Below are the code and all the weights of a small trained network. Each question names an input and a class and asks about switching units off, where a switched-off unit gives its printed mean instead of its output.

import numpy as np


def w(rows, s, z=0):
    codes = np.array(rows[::2]) - 128.0
    scale = np.full(codes.shape[1], s)
    scale[-1] = z or s
    return codes * scale


def f(y):
    return np.maximum(y, 0)


def log_softmax(a):
    a = a - a.max(-1, keepdims=True)
    return a - np.log(np.exp(a).sum(-1, keepdims=True))


def net(x, mask):
    res = np.array(x, float).reshape(1, 5) / 4 @ E
    y = f(res @ A[0][:, :-1].T + A[0][:, -1])
    res = res + np.where(mask, y, B[0][:, -1]) @ B[0][:, :-1]
    return log_softmax(res[-1] @ U[:, :-1].T + U[:, -1])


A, B = {}, {}
E = w([
[125,125,127],'x0',
[229,208,249],'x1',
[125,128,127],'x2',
[238,182,63],'x3',
[166,6,121],'x4',
],0.011)
A[0] = w([
[210,68,77,66],'n1',
[68,148,23,164],'n2',
[87,77,75,97],'n3',
[105,157,49,1],'n4',
[187,50,161,157],'n5',
[90,2,82,108],'n6',
],0.015,0.009)
B[0] = w([
[112,139,235,181],'n1',
[65,93,251,247],'n2',
[163,167,53,207],'n3',
[159,231,186,162],'n4',
[25,160,115,195],'n5',
[116,130,22,250],'n6',
],0.013,0.016)
U = w([
[17,10,166,3],'0',
[91,100,192,131],'1',
[204,170,6,229],'2',
],0.012,0.0033)

Each question gives the input, the list of numbers given to net, and the class t.
The units are the neurons (one row each of A and B). Each row of codes is followed by its name. A weight is (code - 128) times the scale printed after its matrix; where a second scale follows, it is the last column's (A, B and U).
mask holds one flag per neuron, in row order. A switched-off neuron (its flag False) gives its mean, the last column of its row in B, instead of its output. The means were averaged over made-up inputs and are rounded, as every weight is.
A unit's drop is (log p(t) with every unit on - log p(t) with that unit switched off) / (log p(t) with every unit on - log p(t) with every unit switched off).
most important unit: the unit with the biggest drop
top k neurons: the k neurons with the biggest drops, biggest first
drop of u: that unit's drop, to one decimal
input [4,7,1,0,6], class 0: most important unit : n5
input [2,-3,-1,-2,6], class 2: top 2 neurons : [n6, n3]
input [-1,-2,7,-3,6], class 2: top 2 neurons : [n6, n2]
input [7,-2,4,6,3], class 0: top 3 neurons : [n4, n3, n5]
input [3,4,2,6,1], class 1: top 3 neurons : [n6, n3, n1]
input [-5,-6,4,8,3], class 0: top 2 neurons : [n2, n6]
input [1,6,-3,7,2], class 1: top 3 neurons : [n6, n1, n3]
input [-6,7,3,2,-2], class 2: top 2 neurons : [n2, n1]
input [-8,-8,2,-3,7], class 2: drop of n3 : 1.1
input [4,-1,0,6,1], class 0: drop of n4 : 0.6
input [-5,-6,-7,-7,5], class 2: drop of n6 : 0.5
